Below is a small trained network, with its code and all its weights. Each question gives an input and a class and asks what happens when units are switched off, that is, made to give their printed mean instead of their output.

import numpy as np


def w(rows, s, z=0):
    codes = np.array(rows[::2]) - 128.0
    scale = np.full(codes.shape[1], s)
    scale[-1] = z or s
    return codes * scale


def f(y):
    return y / 2 * (1 + np.tanh(0.7978845608 * (y + 0.044715 * y**3)))


def log_softmax(a):
    a = a - a.max(-1, keepdims=True)
    return a - np.log(np.exp(a).sum(-1, keepdims=True))


def net(x, mask):
    res = np.array(x, float).reshape(1, 6) / 4 @ E
    y = f(res @ A[0][:, :-1].T + A[0][:, -1])
    res = res + np.where(mask, y, B[0][:, -1]) @ B[0][:, :-1]
    return log_softmax(res[-1] @ U[:, :-1].T + U[:, -1])


A, B = {}, {}
E = w([
[129,125,129,128,126,126,131],'x0',
[205,169,163,136,235,27,139],'x1',
[135,81,8,155,97,80,146],'x2',
[154,158,58,27,101,104,48],'x3',
[254,105,104,77,150,245,180],'x4',
[152,85,199,104,61,89,130],'x5',
],0.0066)
A[0] = w([
[119,183,214,79,138,181,49,121],'n0',
[128,219,93,208,152,193,110,248],'n1',
[51,136,127,167,146,92,102,24],'n2',
[123,115,150,182,131,143,200,48],'n3',
[102,40,210,213,70,130,181,169],'n4',
[133,166,77,10,98,108,33,80],'n5',
[189,43,20,153,74,54,134,180],'n6',
[182,179,121,156,197,57,132,79],'n7',
[194,102,98,85,166,200,154,69],'n8',
[103,120,160,207,134,149,204,2],'n9',
[25,215,50,161,252,192,127,182],'n10',
[14,123,95,126,46,254,79,122],'n11',
[14,151,142,139,136,49,47,60],'n12',
],0.0086,0.0051)
B[0] = w([
[65,166,177,170,133,140,178,179],'n0',
[139,114,149,135,126,132,167,204],'n1',
[148,142,132,134,135,214,94,150],'n2',
[106,156,100,179,91,108,49,143],'n3',
[137,111,144,150,121,103,142,222],'n4',
[135,56,117,253,134,117,125,204],'n5',
[83,173,195,141,137,142,167,229],'n6',
[143,145,116,101,195,98,79,173],'n7',
[158,193,172,145,65,137,68,184],'n8',
[105,128,84,207,158,157,49,148],'n9',
[102,117,136,121,71,67,141,216],'n10',
[160,156,120,90,198,85,104,254],'n11',
[182,164,141,111,79,166,116,207],'n12',
],0.023,0.0081)
U = w([
[148,60,76,210,139,100,53,95],'0',
[179,96,174,86,133,99,123,255],'1',
[242,195,111,71,81,209,78,98],'2',
[164,164,115,46,255,71,58,75],'3',
[148,77,167,76,105,74,141,215],'4',
[26,179,149,99,178,168,148,117],'5',
[126,56,92,34,135,151,175,89],'6',
[60,24,62,2,153,221,132,66],'7',
],0.008,0.0097)

Each question gives the input, the list of numbers given to net, and the class t.
The units are the neurons (one row each of A and B). Each row of codes is followed by its name. A weight is (code - 128) times the scale printed after its matrix; where a second scale follows, it is the last column's (A, B and U).
mask holds one flag per neuron, in row order. A switched-off neuron (its flag False) gives its mean, the last column of its row in B, instead of its output. The means were averaged over made-up inputs and are rounded, as every weight is.
A unit's drop is (log p(t) with every unit on - log p(t) with that unit switched off) / (log p(t) with every unit on - log p(t) with every unit switched off).
The circuit of an input: a set's keep is (log p(t) with only the set's units on - log p(t) with every unit switched off) / (log p(t) with every unit on - log p(t) with every unit switched off). Starting from the 12 units with the biggest drops (on a tie, the unit counted first), units are removed one at a time, each time the one whose removal leaves the highest keep (on an exact tie, the one counted first), for as long as the keep stays at least 0.8.
circuit, biggest first: the units of the circuit, biggest drop first
unit that matters most: the unit with the biggest drop
k most important neurons: the k neurons with the biggest drops, biggest first
drop when u is switched off: that unit's drop, to one decimal
input [2,3,-8,0,-5,6], class 5: unit that matters most	n0
input [8,-8,7,6,8,-6], class 1: 2 most important neurons	n5, n6
input [1,4,7,-2,6,-6], class 5: 2 most important neurons	n6, n12
input [-5,-1,1,-6,1,0], class 0: circuit, biggest first	n9, n6
input [6,8,-3,-8,-4,1], class 0: 4 most important neurons	n11, n9, n3, n4
input [-4,-1,-2,-5,5,2], class 0: circuit, biggest first	n6, n3
input [1,5,-8,-1,-5,4], class 5: 2 most important neurons	n0, n11
input [0,6,5,-2,-4,-3], class 3: 2 most important neurons	n7, n5
input [-4,-5,-6,4,-2,-8], class 4: 2 most important neurons	n10, n6
input [1,8,8,-5,-8,8], class 2: circuit, biggest first	n12, n2
input [0,0,-8,-8,-5,-8], class 0: 3 most important neurons	n9, n6, n3
input [5,-4,-6,-7,-1,2], class 0: 2 most important neurons	n9, n6
input [3,-6,8,5,3,-5], class 5: 4 most important neurons	n6, n4, n12, n7
input [0,-6,7,-6,-4,4], class 5: 2 most important neurons	n6, n5
input [2,0,-1,0,8,8], class 2: unit that matters most	n8
input [-1,3,2,-1,5,1], class 2: circuit, biggest first	n8, n5
input [6,7,-4,-4,-7,-6], class 2: 4 most important neurons	n12, n2, n11, n5
input [4,-6,6,-5,-6,3], class 2: 4 most important neurons	n12, n2, n5, n10
input [-1,5,2,-3,2,2], class 3: circuit, biggest first	n7, n5
input [-3,-8,-8,2,4,-3], class 3: circuit, biggest first	n11
input [-3,7,-1,-6,8,3], class 2: 3 most important neurons	n8, n11, n5
input [5,-3,6,-8,7,1], class 0: 3 most important neurons	n9, n3, n12
input [2,4,7,-3,-3,1], class 5: 2 most important neurons	n6, n11
input [-4,0,5,6,-1,6], class 0: drop when n9 is switched off	-0.1
input [-5,6,-3,6,-6,-8], class 4: drop when n9 is switched off	0.2
input [2,0,6,-2,-6,-2], class 2: drop when n5 is switched off	0.2
input [2,5,5,-8,-7,0], class 0: unit that matters most	n9
input [3,3,2,6,3,5], class 0: drop when n1 is switched off	0.1
